[-24  12  35   0 -19  15   4  14 -16 -31 -59   1  13  -2  10 -13 -40   8
  -1  33  -9 -25 -16 -26 -70   3 -25  -8 -50   6  17   7 -16 -18 -30  42]  fafiv
[ 33   8 -10  14  -8  23   0  26 -13  19  -5 -27  10 -19 -19 -14 -46  -1
  48   2 -28  -9  17 -20  14   8 -10 -13 -13   1  14   2 -36  26  -6 -19]  Fuf
[-31 -75  17   4  27  21 -10  -1   9  -3   9   2   5  14   1   0  17  15
 -19 -31  12  41  24  -3 -16  21  16 -13  30 -11 -20  30  17 -32  14  25]  didav
[-13 -66  22  40 -20  30 -15  19  -2  28 -11  -6  30  21   1  -4   3  30
  -4 -10  10  17  32 -21 -72  38   4  12  44 -33  -3  24 -18 -47  -4  13]  Fuf
[-51  85  49  -2 -36 -13   2 -41  12  -8  57  25   0   1  11 -12   9  16
  -7 -44 -30 -37  -2  12   8 -43  11  32 -15 -14   9   0  -6  -7 -12  20]  zugik
[ 18 -83  37  42  -1  36 -45  -9  48  37   9   7  -1  -2   0  23  -7  29
 -21  -3 -14  40   3  -3 -53  14  19  11  61 -43 -42  25  13 -29  26  18]  Pemo
[-31 -36  46  -8  18  30   6   1 -34  40 -13 -12  32  84  -5   0  35   1
  40 -69  20 -11 -13  16 -64  28 -21  35 -28 -70  65  -2  40  -4  29   9]  los
[ -7 -85   5  28  -3  43 -32  26 -21  39  11  -8  29 -19 -12  16  31  16
 -13  -9  14  47   3   2 -30  10 -10  -1  35 -41 -26  18  16   6  33  20]  Nudar
[ 10  47  24  -6  -1 -11  17   5 -13 -47  22 -48  21  -9  -2   0  -1  -7
  -3 -12  18 -13  18   8  29 -40 -19   1 -30  -1  -7 -21  -9   0 -15 -12]  zugik
[  4  -4 -14  27  -7 -12  -4  13 -20  -4 -33  -9  19   1  -6 -27  20  10
  -5 -30  61   1  10 -37 -36  31  22  17 -44 -12  45 -22  10 -26   4  15]  bude
[ 37  -2 -30   5  -8   7  -2  18 -20  17 -18 -15  12  -9 -20 -21 -32  -9
  29  12 -11   0  21 -20  29   4  -8 -10 -24  -4   1  -2 -26  25 -10 -13]  bude
[-47  15  29 -16   7 -13   4  -1  -6 -17 -75 -36  10   1  16   3 -51 -14
   7  12 -23 -26 -11 -13 -76 -17 -27   8 -17  38  13 -11  17  -4   0  11]  Fuf
[  9  43   6  -8  -7 -12  21   6  -6 -13  -2 -39   8 -16  -9  11  18  -2
  23  -6  -5 -41  -2  -5  13 -14 -16  -1 -28  -1   1 -14 -16  11 -15 -36]  Fuf
[ -6 -21  32  -3  -8   4  -5   3   7  -2 -55 -36  -3 -14   2 -12 -27 -15
  -6  40 -43  -6 -11   7 -61 -11 -41   8 -32   4   0   9 -12   1  -3  26]  Pemo
[ 14  76  10 -16  24  -2  16  13 -18 -42  32 -41  15  -3  -2  -4  11 -17
  15  -5  25  -8  14   2  30 -42 -14   9 -30   2  -5 -32  -9   4 -20 -24]  zugik
[ 40 -18  -6  14 -26   4  -9   7 -14  35 -13 -27  13  -1 -19 -11 -21   4
  18   7 -18  -4  26 -16  13   8 -17  -8  -1 -19   0   8 -37  17  -9 -11]  bude
[ 21  26  18  49 -13 -12  -1  10   1 -38 -11  -6  26 -10  16   9 -21  50
 -12  35  -5 -23 -11  10 -34  -4 -18   8 -20 -46 -21   3 -23 -32 -33  36]  fafiv
[ 14  51   6 -10  -7  -7  14  12  10 -31  14 -44  17 -15  -7   6   2  -2
   7  -6  27 -20  13   8  28 -25 -18  -6 -15   4 -12 -16 -10   7 -16 -25]  zugik
[  0  20   4  33 -17  10  22 -12 -64 -49 -19 -36  10  -2   2   8   1  12
  -7   1 -11 -53  -3  14   1   7 -24  24 -60 -54  26  14 -35 -18 -38  52]  didav
[-45  13   3  38 -34   5 -29 -51  13  94  41  38 -32  82  17  22   3  39
 -30 -43  -4  29  -4  28   1  -8  11  67 -12 -16 -25 -10   4   7  56 -33]  Pemo
[-31 -38   4  16  12  22 -28   5  -4  26  34   0 -10   2  -4  15  61  14
 -10 -23  22  41   5 -14 -29  29  17  14  51 -20 -39  13  35  -6  16  -4]  Nudar
[-18 -31  -2  -6  -8  14 -11  23 -40 -15 -84 -15  38 -18  14 -49 -46  -6
  -9  34  -8   2 -13  10 -89   0 -38   4 -36 -21  23   1   5  19  -7  43]  Nudar
[-21   4  -3  28  -9 -20  -2  44  49  27 -16 -38  14 -17  -5  -3  11  31
  33 -34  40 -10  18 -14 -17  28   3   1   4  23  16 -18  20 -15  20  -3]  Fuf
[  5  30  21  35   2  17  19  30 -52 -57  20 -14  60  32   5   3  -9  17
   9  -3   4 -19   4  25  -7   1 -28  12 -40 -64   6   1   1 -27 -25  40]  los
[  6  56  23 -10  -4   0  11   6  14 -17  21 -47  11   2  -2   3  -5  -4
  16 -22  29 -19  20  -1  22 -28 -14   4 -10   5  -4 -23  -9  -4 -14 -22]  zugik
[ -47    8   22  -17   -4   -2    4  -10   -8  -14 -100  -38    0   18
   35  -27  -70  -13   16   15  -17  -51    0   -4  -74   -5  -35    6
  -40    6   41  -14    3  -11  -23   43]  didav
[ 28  10  -6  25   2  11   9  12  -5   8   0 -20   3  14 -23 -15 -57  15
  26  13  -8  14   1  -8  12  11 -17  -9 -28  -2  -5  -2 -31  21 -10  -5]  fafiv
[-20 -36  16  25  -5  62 -37  -3 -26  21   1  -8  -4   8 -17  13   3   7
 -21 -11   5  36  -4 -26 -30  19  14  22  44 -13 -41   8  29   9   8  21]  Nudar
[-12 -17  12 -28  -8   8 -10  25  -6 -47 -82 -13  39  -5  10 -29 -35 -12
  -3  37 -12 -18  -7  33 -57 -23 -33   1 -50  36  17  10   6  -1   0  57]  zugik
[ 10  19  18  42   1   9  13  -5 -33 -48   4 -12  30  -6   2   4 -35  13
  -2   5  -7 -10 -15  12 -23   3 -12  22   6 -62  17   5  -6 -15 -20  33]  los
[-31  83  -7   7 -33  14   6 -59 -21  30  27  15 -75 -19 -43  38  14 -25
 -15 -47 -22  -8 -25 -41  25  63  38  22  18  58   8  39  -7  29   6   9]  Pemo
[ -6 -64  17  12  17  26 -18   6   8  17   2  -5  30   0   8  -2 -17  24
 -30  -7  34  65   5  19 -48 -12  -8   5  51 -34 -36  18   5 -15  27  10]  Nudar
[ -7  10   8 -23   0  13 -10 -39 -61 -49  16  41  10  39 -26  66  60 -32
  -9  -9  -3 -33 -30   6   6  34  39  -8 -19  40   6  49  18  -6  -5  40]  bude
[ 14   8 -16  17 -20  43 -11  17 -35  29  -6 -34  -8 -16 -18 -16 -42  -8
  38   5 -20  -6   3 -15  15  15 -20   7 -22 -19  -2  -3 -22  47 -12  -5]  Nudar
[-23 -68  13  26  12  27 -19   2  18  40   6 -32  16  22  -4  21  -5  29
   4 -11 -28   5  11  33  -5  21 -10   1  44 -33 -24  16  -1   5   8  12]  didav
[ 23   5 -17  17  10  19   9  17 -22  20  -9 -13   4   8 -22  -7 -58   1
  40   9 -18   1  -1  -5  21  26 -11  -9 -29  -1   6  -1 -28  33  -8  -4]  fafiv
[-35 -22  29 -15 -19 -12   9  -4 -23 -14 -91 -50   2  -8  17  25 -22 -20
   2  25 -29 -36 -21   7 -61  -8 -69   3 -23  10  14   4  13  -1  10  18]  los
[ -3 -92  27  44   1  41 -44   0   2  29  12   1  23  15   5 -18  -7  31
 -23 -13  -1  52  27  -9 -41   1  12  -4  43 -39  -5   5   0 -26  23  43]  didav
[ 21   8 -29  10 -14  45  -9  19 -39  24  -6 -28 -10 -10 -28 -14 -48 -13
  40   9 -12  11   2 -14  26  15 -21  -2 -25  -1  -1   8 -21  54  -2  -4]  Nudar
[-29   8  -9  29  -8  15 -11  -5  16  49 -27 -16 -21  29  -9  -1   2  16
  27 -58  14 -12 -13 -24 -37  55   6  30  -9 -15  13 -18  41  -8  31 -11]  los
[ -7 -67  17  29   2  54 -22  11 -12  28   6   1  32  24 -29  14  19  18
  -1 -33   2  23  -2 -13 -58  47  21   1  17  -9   3  29  -5 -23  26  13]  Fuf
[-11   4  31 -15 -11  -3   1   1 -20 -24 -70 -28  -6  -8  24  -5 -36 -19
 -15  27 -22 -24   1  -4 -51  -1 -28   9 -38   7   7   1   2   3 -17  13]  Pemo
[ 16  45   8 -13   4 -30  16   0 -28 -35   4 -31   7 -12   6   7  16 -11
   4  -3  17 -23  16 -23  30 -23  -6  -7 -36  -8   3 -22  -8   5 -25 -36]  bude
[-25  27  10 -11  -5 -17  10   1  44  -9   3 -31  -4  19 -18 -20  14   7
   2 -39  34   7  20   8  20 -11   0  21  -6  33 -22 -12  34  -6   9   5]  zugik
[ -5  -8  36  13 -13  33 -27 -19  26   1  -2  -5   0  11  -7  13 -24  27
 -21 -18  -6  20  17 -25 -40 -12  -1  13  57 -21 -54  29  19 -30   0  25]  zugik
[-17  20  31 -29  10  -6 -32 -17  25  -6  47  23 -39 -41  28  34  36  -7
  13 -10  18  10 -11   3  33 -37  33  -5  49  35 -12  -1  35  20  19 -14]  Nudar
[-17 -75  19  27 -12  12 -15   5  32  52 -21 -33 -14 -12   7  71  17  19
 -26 -18  -6  11  20  -1 -16  26 -18   8  47 -22 -75  29  18 -30  31 -11]  Pemo
[ 11 -47  17  19   4   9 -27 -10 -16  20   9  10  51  21  -4 -26 -13   9
 -49  -7   5  52  32  -9 -40   9  26  -4  65 -17 -22  -3 -10 -16   1   8]  bude
[ 25  50   5   7  -2 -13  17  12 -16 -13   7 -31   2  -6   8   3  -8  -3
   2  -7  13 -13  16  10  26  -2 -14   9 -36 -18   4 -12 -12  11 -12 -16]  Pemo
[-12  15  14  30  17  19  14 -23   2 -31  21 -13   4   4  -6 -44 -41   7
   9 -20 -23 -12   5 -10  15 -19  22  26 -18 -59   0 -25   0  -9 -37  33]  didav
[-27  13  28   3  23  13  12 -27 -49  19  72   1  -2  36 -23  37  77  -2
  19 -65 -40 -10 -11  15  23  -8   9  32 -47 -18  -3  16  -7  -6  27 -15]  Fuf
[ 16 -69  -3  31 -17  38 -29  17 -15  54  20  15  32  17 -24  10  28  37
 -21 -14   5  44  26 -10  -2  24   5   2  43 -44 -28  33 -19  -3  15  -3]  bude
[  5  24   3  30  22  -7   4  16  30  10  14  -5  -7  12  -3 -17 -19  31
  19 -30  27  16  14  -8  19  20  26  17  -3   4 -16 -21  12 -17  -1   8]  fafiv
[-33  30  -2 -18  31  75 -15 -25 -26 -21  55  78   8  51 -25 -59  -3 -34
   6  -9  -4  32 -13 -23 -14  18  73   0   8  22  29  -1   3   5 -25  45]  didav
[ 26 -45  19  22   9   9  -2  -9   1 -34  16  -9  32  54 -16  12  12  18
  16 -12 -11  -3 -22  55  -8  13  -8   9 -25 -42  -5  20  24 -12  16  26]  los
[  2  42   7  -5   7 -11  24  20  -9 -16   3 -52   7  -3   5  12   5  -4
  19  -7   1 -21   7   8  30  -9 -39  -4 -22 -10 -18 -25   0   6  -8 -39]  los
[   7    7    2   22    9   96  -41   19 -113  -45   -4   43   15  -43
   -1    1   -7   11  -12   -6  -43  -11  -38  -11  -45   53   36   14
  -50  -40   26   52  -14   16  -19   63]  Nudar
[ -1  54   2 -13   6   5  14   5 -36 -21   8 -32   3 -22   2   4  -4 -19
   7  -2  24  -6  -4   0  18 -20 -17   3 -19  -1  -5 -15  -6  21 -15 -11]  Nudar
[ 19  28  32  35 -16   4  20   4 -25 -45 -15 -10  35  11   4 -26 -40  37
 -16  14  12 -15  -2 -15 -48   3 -17   5 -39 -62   9  -1 -33 -26 -49  27]  fafiv
[  -9 -114   28   27   -6   61  -40   16    4   43    7   -3   33   14
   -6  -20   -8    8    4    5   -8   38   10   18  -44   18   13   13
   56  -45  -16    8    6    3    8   31]  Nudar
[ -8  -7 -23  17   4  -1  -7  36  11   1  -7 -24  12  14   0 -39   8  16
  18 -19  25   5  24  21  -2  22   5  29 -42   6   9 -16   4  -7   8   1]  zugik
[  13 -114    8  -15    1   45   -5   -3  -63   23  -69  -18   29   -5
  -12   -4   47  -37  -26  -16   22    0   -5  -15  -46   26   11   12
  -41  -19   37   -9  -24  -13   16   -9]  bude
[-17 -33  26  37 -11  18 -39  10  40  44  15 -27  19 -10   2  28   3  40
 -13 -35  -2  16  20   0 -28  -1  -5   8  45 -19 -44   3  15 -23  35   6]  zugik
[ 12  46  13  -3  -1  -1  16  10  13 -35  18 -51  13  -9  -8  10   2  -4
  17  -3  23 -24  10   7  28 -28 -17   5 -16  -6 -12 -18  -9  -2 -21 -20]  zugik
